Below is a small trained network, with its code and all its weights. Each question gives an input and a class and asks what happens when units are switched off, that is, made to give their printed mean instead of their output.

import numpy as np


def w(rows, s, z=0):
    codes = np.array(rows[::2]) - 128.0
    scale = np.full(codes.shape[1], s)
    scale[-1] = z or s
    return codes * scale


def f(y):
    return y / 2 * (1 + np.tanh(0.7978845608 * (y + 0.044715 * y**3)))


def log_softmax(a):
    a = a - a.max(-1, keepdims=True)
    return a - np.log(np.exp(a).sum(-1, keepdims=True))


def net(x, mask):
    res = np.array(x, float).reshape(1, 5) / 4 @ E
    y = f(res @ A[0][:, :-1].T + A[0][:, -1])
    res = res + np.where(mask, y, B[0][:, -1]) @ B[0][:, :-1]
    return log_softmax(res[-1] @ U[:, :-1].T + U[:, -1])


A, B = {}, {}
E = w([
[40,160,76,129,148],'x0',
[120,128,137,4,121],'x1',
[94,162,178,160,43],'x2',
[128,128,127,127,127],'x3',
[127,129,128,127,129],'x4',
],0.018)
A[0] = w([
[94,179,140,192,103,115],'n1',
[33,95,90,94,176,130],'n2',
[149,70,74,205,181,157],'n3',
[65,164,209,63,10,41],'n4',
[224,117,132,57,150,172],'n5',
[131,116,98,77,170,103],'n6',
[149,103,193,159,116,146],'n7',
[115,183,184,221,108,139],'n8',
[176,120,166,170,84,198],'n9',
[189,67,213,145,107,255],'n10',
[54,169,71,104,157,185],'n11',
[178,89,130,170,84,201],'n12',
[183,70,124,112,143,211],'n13',
],0.013,0.0073)
B[0] = w([
[136,179,123,146,55,203],'n1',
[142,76,83,165,68,225],'n2',
[60,135,103,152,247,252],'n3',
[35,113,110,146,219,222],'n4',
[144,174,148,52,111,229],'n5',
[178,70,141,109,50,192],'n6',
[121,74,132,109,115,179],'n7',
[123,104,152,175,50,234],'n8',
[152,77,174,125,107,206],'n9',
[153,54,146,66,153,235],'n10',
[120,95,51,152,97,238],'n11',
[106,62,172,121,159,200],'n12',
[116,152,150,56,133,204],'n13',
],0.011,0.016)
U = w([
[114,105,185,114,253,209],'0',
[170,54,122,131,70,94],'1',
[77,156,56,177,194,208],'2',
[129,197,125,204,58,3],'3',
[195,182,159,64,116,73],'4',
],0.012,0.0041)

Each question gives the input, the list of numbers given to net, and the class t.
The units are the neurons (one row each of A and B). Each row of codes is followed by its name. A weight is (code - 128) times the scale printed after its matrix; where a second scale follows, it is the last column's (A, B and U).
mask holds one flag per neuron, in row order. A switched-off neuron (its flag False) gives its mean, the last column of its row in B, instead of its output. The means were averaged over made-up inputs and are rounded, as every weight is.
A unit's drop is (log p(t) with every unit on - log p(t) with that unit switched off) / (log p(t) with every unit on - log p(t) with every unit switched off).
The circuit of an input: a set's keep is (log p(t) with only the set's units on - log p(t) with every unit switched off) / (log p(t) with every unit on - log p(t) with every unit switched off). Starting from the 12 units with the biggest drops (on a tie, the unit counted first), units are removed one at a time, each time the one whose removal leaves the highest keep (on an exact tie, the one counted first), for as long as the keep stays at least 0.8.
circuit, biggest first: the units of the circuit, biggest drop first
most important unit: the unit with the biggest drop
k most important neurons: the k neurons with the biggest drops, biggest first
drop when u is switched off: that unit's drop, to one decimal
input [1,5,-7,6,4], class 1: most important unit -> n2
input [1,-6,1,0,-3], class 3: circuit, biggest first -> (n1 n10)
input [3,0,5,7,2], class 3: 4 most important neurons -> (n3 n1 n8 n10)
input [0,6,-7,3,1], class 4: 2 most important neurons -> (n5 n13)
input [7,4,0,-7,2], class 1: 3 most important neurons -> (n3 n2 n6)
input [1,-3,6,-3,-1], class 3: 2 most important neurons -> (n1 n6)
input [8,1,-1,8,1], class 1: 3 most important neurons -> (n3 n2 n4)
input [6,4,0,2,3], class 1: 2 most important neurons -> (n3 n2)
input [0,1,3,0,-6], class 0: 2 most important neurons -> (n2 n11)
input [1,1,5,-5,-4], class 2: 2 most important neurons -> (n4 n6)
input [2,6,-7,8,3], class 1: 2 most important neurons -> (n2 n6)
input [-5,1,-6,3,-8], class 4: 2 most important neurons -> (n5 n4)
input [2,0,-4,5,2], class 2: 2 most important neurons -> (n10 n8)
input [-1,3,5,3,3], class 0: circuit, biggest first -> (n4)
input [3,-7,1,-3,6], class 3: 2 most important neurons -> (n8 n1)
input [4,-1,7,-3,-8], class 3: 3 most important neurons -> (n3 n1 n8)
input [7,1,-5,2,7], class 1: 2 most important neurons -> (n6 n2)
input [-4,2,-3,2,7], class 4: drop when n3 is switched off -> 0.1
input [5,7,1,-7,7], class 2: drop when n4 is switched off -> 2.3
input [-5,5,-5,-5,1], class 4: drop when n4 is switched off -> 0.0
input [8,3,-8,-6,2], class 1: circuit, biggest first -> (n6)
input [3,-1,7,2,0], class 3: drop when n1 is switched off -> 0.1
